Below is a small trained network, with its code and all its weights. Each question gives an input and a class and asks what happens when units are switched off, that is, made to give their printed mean instead of their output.

import numpy as np


def w(rows, s, z=0):
    codes = np.array(rows[::2]) - 128.0
    scale = np.full(codes.shape[1], s)
    scale[-1] = z or s
    return codes * scale


def f(y):
    return np.maximum(y, 0)


def log_softmax(a):
    a = a - a.max(-1, keepdims=True)
    return a - np.log(np.exp(a).sum(-1, keepdims=True))


def net(x, mask):
    res = np.array(x, float).reshape(1, 4) / 4 @ E
    y = f(res @ A[0][:, :-1].T + A[0][:, -1])
    res = res + np.where(mask, y, B[0][:, -1]) @ B[0][:, :-1]
    return log_softmax(res[-1] @ U[:, :-1].T + U[:, -1])


A, B = {}, {}
E = w([
[55,187,104,193,215,157],'x0',
[2,156,142,23,110,149],'x1',
[115,174,20,97,102,95],'x2',
[129,133,129,127,129,125],'x3',
],0.007)
A[0] = w([
[139,181,42,126,106,122,102],'neuron 1',
[143,92,31,136,124,119,104],'neuron 2',
[216,114,128,178,146,112,127],'neuron 3',
[64,128,181,52,124,134,76],'neuron 4',
[137,110,247,148,164,172,53],'neuron 5',
[84,148,122,182,177,146,70],'neuron 6',
[119,162,171,157,173,124,147],'neuron 7',
[172,99,167,86,36,120,107],'neuron 8',
[153,149,53,95,109,150,62],'neuron 9',
[135,134,175,154,87,145,96],'neuron 10',
[127,103,184,146,126,153,255],'neuron 11',
[172,119,150,97,78,120,69],'neuron 12',
],0.013,0.0076)
B[0] = w([
[159,90,146,96,119,67,193],'neuron 1',
[87,102,126,101,103,110,181],'neuron 2',
[106,135,136,152,59,217,253],'neuron 3',
[153,84,128,203,52,206,200],'neuron 4',
[97,6,131,153,92,55,194],'neuron 5',
[128,62,118,131,194,182,187],'neuron 6',
[148,108,107,88,158,148,191],'neuron 7',
[132,119,104,129,226,156,222],'neuron 8',
[105,84,140,139,102,79,157],'neuron 9',
[102,74,114,133,122,121,150],'neuron 10',
[134,202,89,53,103,70,254],'neuron 11',
[83,79,128,138,188,157,171],'neuron 12',
],0.019,0.008)
U = w([
[106,76,158,110,68,8,47],'0',
[134,111,139,132,235,153,109],'1',
[149,149,179,200,26,174,91],'2',
[136,153,95,59,88,105,254],'3',
[167,230,163,88,99,61,143],'4',
],0.011,0.0071)

Each question gives the input, the list of numbers given to net, and the class t.
The units are the neurons (one row each of A and B). Each row of codes is followed by its name. A weight is (code - 128) times the scale printed after its matrix; where a second scale follows, it is the last column's (A, B and U).
mask holds one flag per neuron, in row order. A switched-off neuron (its flag False) gives its mean, the last column of its row in B, instead of its output. The means were averaged over made-up inputs and are rounded, as every weight is.
A unit's drop is (log p(t) with every unit on - log p(t) with that unit switched off) / (log p(t) with every unit on - log p(t) with every unit switched off).
The circuit of an input: a set's keep is (log p(t) with only the set's units on - log p(t) with every unit switched off) / (log p(t) with every unit on - log p(t) with every unit switched off). Starting from all 12 units, units are removed one at a time, each time the one whose removal leaves the highest keep (on an exact tie, the one counted first), for as long as the keep stays at least 0.8.
units of the circuit, in order: the units of the circuit, biggest drop first
unit that matters most: the unit with the biggest drop
top k neurons: the k neurons with the biggest drops, biggest first
drop when u is switched off: that unit's drop, to one decimal
input [8,4,6,7], class 1: units of the circuit, in order -> (neuron 6)
input [7,8,7,1], class 2: top 3 neurons -> (neuron 4; neuron 11; neuron 8)
input [-3,6,2,2], class 2: top 2 neurons -> (neuron 4; neuron 11)
input [7,4,2,1], class 1: top 2 neurons -> (neuron 6; neuron 11)
input [5,8,8,-4], class 0: top 2 neurons -> (neuron 1; neuron 3)
input [-8,-7,7,-1], class 1: top 4 neurons -> (neuron 8; neuron 12; neuron 11; neuron 5)
input [-4,-3,1,-4], class 1: top 4 neurons -> (neuron 8; neuron 12; neuron 4; neuron 1)
input [-1,8,7,-3], class 2: top 3 neurons -> (neuron 4; neuron 11; neuron 5)
input [-5,-5,-2,0], class 1: top 3 neurons -> (neuron 8; neuron 12; neuron 4)
input [0,-5,4,4], class 2: top 2 neurons -> (neuron 3; neuron 11)
input [2,5,-3,-5], class 2: top 4 neurons -> (neuron 4; neuron 8; neuron 1; neuron 2)
input [-6,3,-4,-5], class 1: top 2 neurons -> (neuron 8; neuron 12)
input [-2,-5,-8,-8], class 0: top 2 neurons -> (neuron 5; neuron 11)
input [1,2,3,2], class 4: unit that matters most -> neuron 5
input [-4,2,0,-2], class 1: top 2 neurons -> (neuron 8; neuron 3)
input [-3,7,8,-1], class 0: top 3 neurons -> (neuron 3; neuron 1; neuron 9)
input [-3,8,-1,-5], class 2: drop when neuron 4 is switched off -> 1.4
input [-1,-7,8,4], class 0: drop when neuron 4 is switched off -> 0.2
input [-3,-4,8,-6], class 0: drop when neuron 9 is switched off -> 0.1
input [-7,-7,5,-4], class 1: unit that matters most -> neuron 8
input [1,7,-4,7], class 2: drop when neuron 4 is switched off -> 1.9
